Below are the code and all the weights of a small trained network. Each question names an input and a class and asks about switching units off, where a switched-off unit gives its printed mean instead of its output.

import numpy as np


def w(rows, s, z=0):
    codes = np.array(rows[::2]) - 128.0
    scale = np.full(codes.shape[1], s)
    scale[-1] = z or s
    return codes * scale


def norm(h):
    return h / np.sqrt((h * h).mean(-1, keepdims=True) + 1e-5)


def f(y):
    return y / 2 * (1 + np.tanh(0.7978845608 * (y + 0.044715 * y**3)))


def log_softmax(a):
    a = a - a.max(-1, keepdims=True)
    return a - np.log(np.exp(a).sum(-1, keepdims=True))


def net(x, mask):
    res = np.array(x, float).reshape(1, 5) / 4 @ E
    u = 0
    for l in range(4):
        y = f(norm(res) @ A[l][:, :-1].T + A[l][:, -1])
        res = res + np.where(mask[u : u + 3], y, B[l][:, -1]) @ B[l][:, :-1]
        u += 3
    return log_softmax(norm(res)[-1] @ U[:, :-1].T + U[:, -1])


A, B = {}, {}
E = w([
[161,123,141,93],'x0',
[191,255,70,91],'x1',
[127,104,55,45],'x2',
[219,107,90,91],'x3',
[121,216,56,169],'x4',
],0.0051)
A[0] = w([
[147,195,203,179,11],'L0N1',
[124,198,50,50,52],'L0N2',
[255,219,85,64,3],'L0N3',
],0.0057,0.0023)
B[0] = w([
[207,199,129,129,137],'L0N1',
[158,254,78,104,191],'L0N2',
[72,65,111,76,255],'L0N3',
],0.0072,0.0026)
A[1] = w([
[146,245,176,3,104],'L1N1',
[146,196,197,200,5],'L1N2',
[196,161,190,184,147],'L1N3',
],0.0046,0.003)
B[1] = w([
[56,113,151,40,247],'L1N1',
[190,254,141,177,98],'L1N2',
[53,181,173,133,170],'L1N3',
],0.0065,0.0016)
A[2] = w([
[134,132,239,131,1],'L2N1',
[88,56,141,201,105],'L2N2',
[143,205,2,135,24],'L2N3',
],0.0063,0.0021)
B[2] = w([
[37,105,40,127,135],'L2N1',
[95,102,113,2,237],'L2N2',
[136,51,65,77,253],'L2N3',
],0.0057,0.0019)
A[3] = w([
[246,117,181,101,189],'L3N1',
[177,111,57,152,61],'L3N2',
[105,197,75,122,6],'L3N3',
],0.012,0.0023)
B[3] = w([
[18,71,154,177,227],'L3N1',
[129,199,65,1,164],'L3N2',
[183,72,123,144,254],'L3N3',
],0.0089,0.0026)
U = w([
[151,160,57,22,212],'0',
[75,5,165,108,189],'1',
[177,120,148,112,1],'2',
[114,216,183,196,136],'3',
[183,204,88,147,71],'4',
],0.016,0.0082)

Each question gives the input, the list of numbers given to net, and the class t.
The units are the neurons (one row each of A and B). Each row of codes is followed by its name. A weight is (code - 128) times the scale printed after its matrix; where a second scale follows, it is the last column's (A, B and U).
mask holds one flag per neuron, layer by layer. A switched-off neuron (its flag False) gives its mean, the last column of its row in B, instead of its output. The means were averaged over made-up inputs and are rounded, as every weight is.
A unit's drop is (log p(t) with every unit on - log p(t) with that unit switched off) / (log p(t) with every unit on - log p(t) with every unit switched off).
The circuit of an input: a set's keep is (log p(t) with only the set's units on - log p(t) with every unit switched off) / (log p(t) with every unit on - log p(t) with every unit switched off). Starting from all 12 units, units are removed one at a time, each time the one whose removal leaves the highest keep (on an exact tie, the one counted first), for as long as the keep stays at least 0.8.
circuit, biggest first: the units of the circuit, biggest drop first
most important unit: the unit with the biggest drop
k most important neurons: the k neurons with the biggest drops, biggest first
k most important neurons of layer l: the k neurons of layer l with the biggest drops, biggest first
drop when u is switched off: that unit's drop, to one decimal
input [-1,-3,-2,-8,2], class 3: circuit, biggest first : [L0N3 L2N3]
input [-8,-5,-7,1,3], class 3: 2 most important neurons of layer 3 : [L3N1 L3N3]
input [0,1,0,-3,2], class 4: circuit, biggest first : [L0N3 L2N2 L1N2 L3N3]
input [3,-5,-7,-5,3], class 3: most important unit : L0N3
input [5,7,-7,-1,-5], class 3: 2 most important neurons : [L1N3 L0N1]
input [7,6,7,5,-7], class 1: 2 most important neurons : [L3N1 L2N1]
input [6,5,-8,6,1], class 1: 2 most important neurons : [L3N1 L0N3]
input [6,7,-6,0,-3], class 1: 2 most important neurons : [L0N3 L3N1]
input [-4,-3,-7,8,1], class 3: 2 most important neurons : [L0N3 L1N3]
input [0,0,-7,7,7], class 0: 3 most important neurons : [L3N2 L2N3 L0N3]
input [7,4,-7,7,-3], class 1: drop when L3N1 is switched off : 0.1
input [8,1,-5,7,3], class 1: drop when L3N1 is switched off : 0.9
input [8,0,-8,2,0], class 3: drop when L0N3 is switched off : 0.0
